Two labels a row:
[-12  18  29  21  23 -15 -16  32 -19 -14  16  11   8   1   1  10  14  -2
   1   9 -10  16   0  24   4  18  -4 -14  -3  27  -1 -10  -8 -13   0   3
  14   9 -63 -21  -7   1   5   3  36  13   1 -29  10   0 -28]  (66) & nt
[  7  18  44   9   7 -13 -16  38 -11 -38  12  17  -2   0   7  15   2  -7
   3   5 -19   4   4  21   1  13 -13 -10  -8  30  -1 -12  -6 -17  11   9
  29  16 -81 -19   7   9  -2   4  35  -2  -4 -27  -4   1 -32]  (68) & ms
[-13   7   1  12 -21   7  -8 -15   4 -25   6   0   0  -4   3   6  27   4
  -3  -9 -17   5 -14  -2  -3   0  -4 -16 -14  42  -5   0   8  -8  11  -2
   1 -12   3   7   3   4  -7  -3  -1   1   4 -11  -8   1   6]  (68) & nt
[  2   7  12  14 -16  10 -10   6  18 -13   7   7  -6 -10   1  22  37  10
  -4  -6 -20   6  -8 -13  -4  -6   5 -18  12  42   9  -8   7 -12   7   7
   4 -10  -2  -4 -17   7 -12  -5  -7   7   8   2   1   4 -14]  (66) & nt
[ -7  12   4  -6  18  -6  -7  31  25  10   5  12 -10  -8   3   8   1   5
  -6   6   2   3   5  -3  -2   5   5 -11   7  33   9  -9  14  -7  -4   5
   1   7  35  -4 -31   3 -10  -5  -6   6  11  -7  24   5 -28]  (66) & ms
[ -9   1  17  14 -10  -5 -11 -13   8 -15   5   4   2  -6   4   9  14   2
  -3  -1 -18   8  -7   0   0   5 -11  -1  -8  33  -5  -2   3  -4  -1   0
   2   1   1   1   2   3  -6   2   0   4  -2 -15   4  -4   3]  (66) & nt
[-10  -4  20  -5  -5  -1  -6   9  40 -22   5  13   3  -2   3   1  12  -1
  -9  10  -6   5  -2   2  -1   4  -2  -7  -5  18   2   0   9 -15  -7  -5
   1  12  14   7 -19   0   3   1  14  -6   0 -22  18   1 -13]  (66) & ms
[ 23   5  52  25  -4  -7  -9  24  17 -40  16  14   6  -8   4  33  43  -2
  -8   2 -43  11  -4   5  -2  -2  -5  -9  11  20  -2  -9 -26 -13   5   7
  18   8 -59 -15   6   8  -5   3  12   3  -2 -19   5   3 -13]  (66) & nt
[  1  -2  -3 -10   0  -9   2  29  37   0   6   5   9   1  -3  -2  22   5
  -8   5   8  -1  -1 -13   0  -9   3 -20  -6  20  12  -8   4  -9   1   0
   1  -1  15   5 -24  -8   5   1  14   2   6 -14   6   2 -23]  (66) & nt
[-37  17  30  21  22  -7 -14  14 -12 -15  17   6   3  -2   4   9  16  -2
  -3   9 -13  22  -5  27   0  29  -4 -12   0  40  -5  -3   3 -14   2   0
   6   9 -28 -17 -18   3  -2   1  25  18  -2 -38  26   1 -27]  (66) & nt
[-30  12 -22   3  24   1  -7  -7 -26  40  -2  -4  -8  -4  -2  -6 -23   3
   4  -1  22   6   2  -4  -1  19   5   1  14  32   2  -2  15  -1 -10   3
 -17  -2  43  -6 -24  -1 -13  -5 -16  29   5   4  17   1 -12]  (66) & hd
[ -8   9  34  19 -15   4 -12   0 -12 -43  10   8  -3  -4   5  15  18  -1
   2  -2 -25   8  -8  14  -1  10  -4  -9  -4  29  -9  -3  -1 -14  12   5
  17  -3 -58  -9   7   9  -4   1  17   1  -1 -13 -11   0  -9]  (68) & nt
[-29   7  -9   5 -17   9  -3  -1   3 -28  10   1   8   5   2  -8  27   2
  -4  -3  -3   5  -9   6   1   5   0 -30 -21  34  -1   2  15  -8  16  -1
   0 -15 -10   8 -10  -7   5  -3  25   5   7 -19  -4   0 -11]  (66) & nt
[ -9   2  35  12   6  -5 -17  19  31  -9   9  16  -2  -3   6  18  21   6
  -9   5 -13  16   0  -4  -1   9   1  -6  15  42   8  -9   5 -12  -8   3
   6  10   1 -11 -28   4  -9   3   8   8   2 -23  23   3 -25]  (66) & ms
[-15   1  22  -1  -9  -1 -12 -12  13 -25   1   9  -7  -1   6  -4 -15  -5
  -3   5  -9   4  -5   8  -1  17  -9   5 -13  29  -7   2  14  -4   1   0
   7  10   6   1  -3   2  -1   1   7  -7  -6 -19   4  -2  -6]  (66) & ms
[ -8  17  24  23   4  -6 -19  -3 -42 -13   4   4  -9  -1   3   9 -12  -1
   6  -3 -13   9  -4  12   2  19 -11  -1  -5  42  -6 -10  -3 -12   4  10
  17   7 -55 -18   9  10 -11   4  12   9   0  -8 -11  -2 -11]  (68) & hd
[  8  22  53  12  31 -33 -16  50  37 -36  26  21  13  -4   7  25  25  -2
 -11  13 -39  10   0  24  -1  13 -18 -14 -21  38   0 -11 -13 -12  -1   3
  22  30 -21  -7  -3   3   6   3  27   0 -10 -57  34   2 -27]  (66) & ms
[ -1  -3  33  23   3 -14 -11   3   7 -21  14   8  14   5  -5  10  25  -1
  -1   3 -17  15  -6   5   3   8 -12  -3 -10  23  -6  -5 -15  -6  -5  -2
   7   8 -40  -9   3   0   7  11  29   7  -4 -33   7  -3  -4]  (66) & nt
[-13  -1   9  20   3  -8  -4 -13   5  -8  12  -1  14   3   0   6  25   3
  -5  -2 -15  14  -9   3   0   5 -10  -4 -14  23  -6   1  -9   1  -4  -6
  -5   0   6   2   5  -1   5   3   7  10  -3 -28  11  -4   7]  (66) & nt
[ -4  36   7  11  31 -14 -11  31 -37  10   8   5 -12  -5   3  13 -16  -2
   2   3  -8   0   2  19   0  14  -5 -10   4  37   0 -13   0 -14   4  15
  12  14 -17 -16   1  11 -12  -7  -6  15   1  -7  12   4 -24]  (68) & hd
[ -5  21  10  -2  14  -7   0  26  10 -23  10   8   0  -7   6   8   9  -2
  -3   5 -15   0  -2  20  -2   6  -1 -15  -8  14   0  -1   4  -6   7  -1
   6  10   8   1  -5   1   3  -4   4  -3  -2 -18  18   5 -13]  (68) & ms
[-11   9  40  28  18 -14 -19   3   7 -16  16  13   7  -2   5  20  20  -1
  -5   5 -29  22  -6  13   0  19 -15   1  -6  43  -8  -6  -3  -9  -9   1
   6  21 -14 -13  -2   6  -6   5   8  14  -7 -39  25  -2  -8]  (66) & nt
[-11  26   7  -1  25  -5 -10  25   4   8   6   7 -15 -11   6  10  -7   1
  -2   4 -10   2  -1   7  -3  14  -1 -10   5  41   2  -7  16  -9   0   8
   2  11  38  -3 -16   8 -13  -8 -18   9   3  -9  33   6 -22]  (66) & ms
[  1  -4  14 -13   4  -6  -2  16  32 -12   3  11  -4  -3   8   2  -8  -4
  -4  10  -1  -5   6   2  -3   0  -1   5  -3   0   3   0   6  -2  -3  -1
   7  12  15   1 -14   1   2  -1   6 -12  -4 -10  14   2 -13]  (66) & ms
[ -9   6  28  13   5   5  -5  14   6 -19  11  10  -1  -5   4  15  22   3
  -4   3 -17  12   1  19   1  13   7  -2  23   6  -2   0   3  -7   0   0
   6   4 -23 -12 -11   4  -2   0   6   2   1 -14  23   1 -16]  (66) & ms
[-27  17  23  29  23 -22 -18  -3  -9  -9  17   7   8   2   6   6   9  -3
  -2   2 -21  20 -11  16   1  24 -20  -7 -28  64  -8  -6  -6  -6  -5  -1
   3  13  -5  -4   3   1  -2   4  18  15  -7 -48  20  -5  -5]  (66) & nt
[-33   1  10  -5  33 -11  -4   9  11   9   6   8   7   5   0 -12 -15  -5
  -7  18  14  15   5  20   3  22  -4   3  -3  13  -1   8   8   2 -17  -9
 -10  16  28  -2 -25  -9  11   3  21   9  -4 -35  34  -1 -17]  (66) & hd
[-20  21  50  16   5   0 -12  17   3 -53  17  19  -8 -13  12  22  18  -4
  -4  11 -38  14  -5  41  -2  26  -2  -9   4  29  -9   0  11 -16  12  -1
  23  12 -39 -12  -7   9  -4  -1  15  -2  -4 -35  23   5 -24]  (68) & ms
[-30  12  20  14   2   3  -9  15  14 -27  16  12   3  -5   3  11  34   5
  -6   4 -18  16  -6  17   0  16   3 -20   4  37  -2  -1  11 -12   3  -2
   2  -3  -7  -9 -25   1  -2  -1  18   7   3 -30  23   4 -27]  (66) & nt
[ -6   9  38  -4  -2  -2 -12  25  43 -35  10  21  -9 -12   9  15  12  -1
 -10  11 -26   3  -1  10  -3  10  -3  -9   1  40   3  -5  15 -12   2   4
  14  14  15   1 -24   6  -9  -4   4  -9   2 -23  20   5 -27]  (66) & ms
[-10  16  -2 -13 -15   7  -4  22   1 -27   2   7 -10  -6   5  -6  -2  -4
   3  -1   0  -7  -5   4  -2   2   1 -26 -12  32   4  -7  24 -13  22   9
  14 -11 -20   6 -12   3  -2  -8  16  -8   7   1 -11   5 -24]  (68) & ms
[ 20  12  24 -23 -15   5  -3  47  35 -31   0  15 -15 -14   9   9   5  -1
  -2   3  -9 -17   9  -3  -4 -11   7 -17   7  12  10  -9  18 -10   7   9
  22   3 -14   4 -23   6  -7  -9   4 -18   6  10  -3   9 -30]  (68) & ms
[-19  -2  -4  14   8  -3  -8  -6  20  21   6   2   6  -1   0   7  24   9
 -10   0   0  14  -5 -17  -2   3   0  -6   3  43   3  -3   4   0 -14  -1
 -17  -3  53   3 -24  -3  -9  -1  -8  18   3 -16  25   1  -5]  (66) & nt
[-31  -5  28   4 -12   0 -28 -11  10  -6  -4  16 -18  -1   6  -6 -26  -2
  -2   6  10  10  -2 -14  -4  20  -8   5   1  71  -2 -10  27 -13  -7   4
   8   6   1 -10 -33   4 -17   6  16   4  -1 -13   2  -5 -28]  (66) & hd
[-22   9   6  13  10 -12 -12   1   7  -7  11   4   9   2   3   0  13   1
   1   3  -3  14  -8   1   0  12 -12 -15 -21  52  -2  -4   4  -7   0  -2
   0   2  13  -3 -10  -3   0   1  18  13   0 -36  17  -4  -8]  (66) & nt
[-38  21   4  -8   2   3 -12  13  10 -31   8  13 -17 -13  10  -4  -6  -5
  -5   8 -11   2  -6  21  -5  21  -1 -20 -16  60  -1  -1  36 -13  13   5
   8   3  30   8 -27   4  -9 -10   4  -4   4 -25  19   5 -28]  (66) & ms
[-17  17  16  13  25 -17 -17  23  -7   3  12  10   3   1   4   5   2  -1
  -2   5  -4  13  -1  10   1  12  -8 -13 -13  46   3 -13  -2 -10  -5   5
   5  11 -12 -11 -13   1   0   0  20  13  -2 -29  15   0 -26]  (66) & ms

Two labels a row:
[  2  14  23 -12  -7  -6  25  10  -7   1  -6 -32   8 -15   8  -9  -2 -14
  53   4 -48  -4  12 -30  -7 -20  18   8   9  -1  -1  -5   3   5  -3   8
 -12  18  -5  -6 -10  10  -1  -8 -13  -2  -2 -22   9  -6 -19]  [63] & F
[-31   3 -36   5 -24  -8  11  20  13   3   2  -8   6  -7  18 -18  -1   6
  13   2  -6  13 -10  -8   7  11  15  11   7 -22  -7  18  13 -11  10  13
 -44  -6  12  19 -19  29  11  -4 -15   0  19   7  -7  -7  -2]  [63] & F
[ -8 -10  -9 -12   8 -13  10   2  -9   3   3  -3   0 -23 -14  -8  -3  -7
  -5  -3 -33  -5  16  -1 -12   8  21  13   4   0  16  15 -20  -2  -4   6
 -19  17   4  -5  17 -13   6  -9   1  -3   3 -21  21  -8  -7]  [64] & J
[ -5   2 -12 -14  12 -29   1  -1 -18 -11   4  -7  -6 -27 -11  -2  -2 -11
  -3  -6 -70  -6  -8  -1  -4   7   4 -21  -4   8  21   4 -15  -7 -18   3
  -3  21  10 -12   9 -12  -5  -7  18  12   6  -9  13 -11  31]  [64] & J
[ 11  13  -3  -6 -18  -2 -10   1 -16   5  28 -32   5  -8   0 -12  -1 -19
  59  10 -33  -2   4  -6  -6 -22  12  16   4  -3   4 -12 -14   6  -9  13
  -2  22  -8   0  -4   4   6  -9 -17 -13   4 -20 -16  -4  30]  [63] & F
